Below is a small trained network, with its code and all its weights. Each question gives an input and a class and asks what happens when units are switched off, that is, made to give their printed mean instead of their output.

import numpy as np


def w(rows, s, z=0):
    codes = np.array(rows[::2]) - 128.0
    scale = np.full(codes.shape[1], s)
    scale[-1] = z or s
    return codes * scale


def norm(h):
    return h / np.sqrt((h * h).mean(-1, keepdims=True) + 1e-5)


def f(y):
    return np.maximum(y, 0)


def log_softmax(a):
    a = a - a.max(-1, keepdims=True)
    return a - np.log(np.exp(a).sum(-1, keepdims=True))


def net(x, mask):
    res = np.array(x, float).reshape(1, 5) / 4 @ E
    u = 0
    for l in range(3):
        y = f(norm(res) @ A[l][:, :-1].T + A[l][:, -1])
        res = res + np.where(mask[u : u + 5], y, B[l][:, -1]) @ B[l][:, :-1]
        u += 5
    return log_softmax(norm(res)[-1] @ U[:, :-1].T + U[:, -1])


A, B = {}, {}
E = w([
[97,109,123,81,62,36,143,86,106,184,178],'x0',
[33,92,169,168,48,83,175,98,161,218,118],'x1',
[1,198,153,44,48,118,46,219,234,104,118],'x2',
[185,154,239,119,134,116,150,60,108,80,18],'x3',
[77,18,142,36,92,164,159,99,202,107,164],'x4',
],0.0066)
A[0] = w([
[131,119,186,193,121,130,103,50,75,199,135,1],'L0N1',
[97,227,10,111,164,159,87,182,143,112,118,70],'L0N2',
[148,100,120,34,178,78,127,182,203,145,156,211],'L0N3',
[92,93,189,129,2,92,81,82,143,214,105,150],'L0N4',
[177,95,136,214,226,133,122,65,77,231,88,174],'L0N5',
],0.0058,0.0025)
B[0] = w([
[49,156,175,124,174,143,172,164,65,116,56,172],'L0N1',
[195,137,116,107,43,167,147,89,67,71,91,175],'L0N2',
[223,71,83,113,72,100,135,128,93,165,223,177],'L0N3',
[196,159,186,214,105,42,197,150,172,53,145,210],'L0N4',
[209,153,2,71,168,143,140,157,154,176,100,254],'L0N5',
],0.0094,0.008)
A[1] = w([
[96,140,183,66,50,100,115,194,181,66,165,180],'L1N1',
[80,86,164,136,151,65,234,37,102,165,84,58],'L1N2',
[178,42,170,2,160,134,158,16,199,131,125,250],'L1N3',
[241,161,129,169,141,184,122,88,77,141,81,228],'L1N4',
[118,32,91,99,82,59,169,113,137,111,182,222],'L1N5',
],0.007,0.0021)
B[1] = w([
[159,121,74,70,210,109,213,164,70,129,114,196],'L1N1',
[173,195,93,160,124,135,191,142,148,80,83,168],'L1N2',
[189,160,93,140,104,245,100,125,170,42,108,195],'L1N3',
[87,160,193,91,111,81,116,171,132,75,160,250],'L1N4',
[103,84,136,84,126,175,109,152,66,158,71,191],'L1N5',
],0.011)
A[2] = w([
[115,94,86,67,169,128,76,120,62,234,99,97],'L2N1',
[113,193,98,110,156,62,89,157,76,209,75,8],'L2N2',
[88,107,173,127,121,62,190,144,113,167,121,38],'L2N3',
[87,105,86,142,71,229,42,103,92,154,176,11],'L2N4',
[106,91,190,154,144,246,129,189,254,145,114,208],'L2N5',
],0.0076,0.0014)
B[2] = w([
[93,109,169,190,203,140,76,83,174,124,108,195],'L2N1',
[138,112,49,120,122,195,149,108,135,171,81,255],'L2N2',
[158,57,211,181,53,99,75,71,144,169,231,217],'L2N3',
[9,134,205,216,128,179,86,46,232,62,97,167],'L2N4',
[97,46,95,127,49,180,103,127,117,160,202,201],'L2N5',
],0.013,0.0036)
U = w([
[103,51,154,103,101,73,142,149,94,201,205,79],'0',
[92,213,195,123,151,125,40,150,120,93,93,133],'1',
[135,199,192,248,112,56,172,101,187,146,117,103],'2',
[84,73,106,116,125,222,51,70,158,85,139,118],'3',
[89,136,138,158,164,126,112,91,135,191,176,23],'4',
[222,152,58,69,118,165,179,179,76,98,106,226],'5',
[97,161,112,121,136,130,105,99,181,170,186,3],'6',
[92,160,75,153,245,133,118,102,125,233,82,104],'7',
],0.016,0.0045)

Each question gives the input, the list of numbers given to net, and the class t.
The units are the neurons (one row each of A and B). Each row of codes is followed by its name. A weight is (code - 128) times the scale printed after its matrix; where a second scale follows, it is the last column's (A, B and U).
mask holds one flag per neuron, layer by layer. A switched-off neuron (its flag False) gives its mean, the last column of its row in B, instead of its output. The means were averaged over made-up inputs and are rounded, as every weight is.
A unit's drop is (log p(t) with every unit on - log p(t) with that unit switched off) / (log p(t) with every unit on - log p(t) with every unit switched off).
The circuit of an input: a set's keep is (log p(t) with only the set's units on - log p(t) with every unit switched off) / (log p(t) with every unit on - log p(t) with every unit switched off). Starting from the 12 units with the biggest drops (on a tie, the unit counted first), units are removed one at a time, each time the one whose removal leaves the highest keep (on an exact tie, the one counted first), for as long as the keep stays at least 0.8.
units of the circuit, in order: the units of the circuit, biggest drop first
most important unit: the unit with the biggest drop
k most important neurons: the k neurons with the biggest drops, biggest first
k most important neurons of layer l: the k neurons of layer l with the biggest drops, biggest first
drop of u: that unit's drop, to one decimal
input [-1,8,3,0,0], class 2: units of the circuit, in order => [L0N4]
input [-1,8,-5,8,-2], class 2: 2 most important neurons => [L1N1 L0N4]
input [-2,5,8,4,-8], class 2: 3 most important neurons => [L0N5 L0N4 L1N3]
input [-2,5,-2,-7,-4], class 7: 3 most important neurons => [L1N3 L0N4 L1N2]
input [-4,-3,-1,4,-3], class 1: 4 most important neurons of layer 1 => [L1N4 L1N1 L1N5 L1N2]
input [6,1,1,-3,-6], class 0: units of the circuit, in order => [L1N3 L2N3]
input [-6,6,-6,-8,-7], class 7: units of the circuit, in order => [L0N4 L1N3 L2N1]
input [-8,-1,-1,6,5], class 3: units of the circuit, in order => [L2N5 L1N1]
input [0,8,-6,6,-3], class 2: 4 most important neurons of layer 0 => [L0N4 L0N1 L0N2 L0N3]
input [8,5,3,1,7], class 5: 3 most important neurons => [L1N3 L1N2 L1N1]
input [-3,8,1,5,4], class 2: 2 most important neurons => [L0N4 L0N5]
input [-8,7,6,3,-1], class 2: 4 most important neurons => [L0N4 L1N3 L0N5 L1N5]
input [-5,-7,-1,-4,6], class 3: 2 most important neurons => [L2N4 L0N4]
input [-6,7,8,4,7], class 5: 3 most important neurons => [L1N1 L1N4 L1N3]
input [1,-7,-2,3,5], class 3: most important unit => L1N3
input [2,1,-3,-2,-2], class 7: 2 most important neurons of layer 0 => [L0N5 L0N4]
input [-8,8,-6,-4,5], class 3: 3 most important neurons => [L2N5 L1N1 L0N4]
input [6,8,1,-3,-3], class 2: 2 most important neurons => [L0N4 L1N2]
input [2,5,8,4,-2], class 2: 2 most important neurons of layer 2 => [L2N3 L2N5]
input [-4,2,6,8,-6], class 2: units of the circuit, in order => [L1N5]
input [-1,3,-2,-8,-1], class 3: 2 most important neurons => [L2N4 L1N1]
input [4,5,-8,-7,1], class 7: 2 most important neurons of layer 0 => [L0N2 L0N5]
input [-3,-4,-1,-5,4], class 3: drop of L0N5 => 0.0
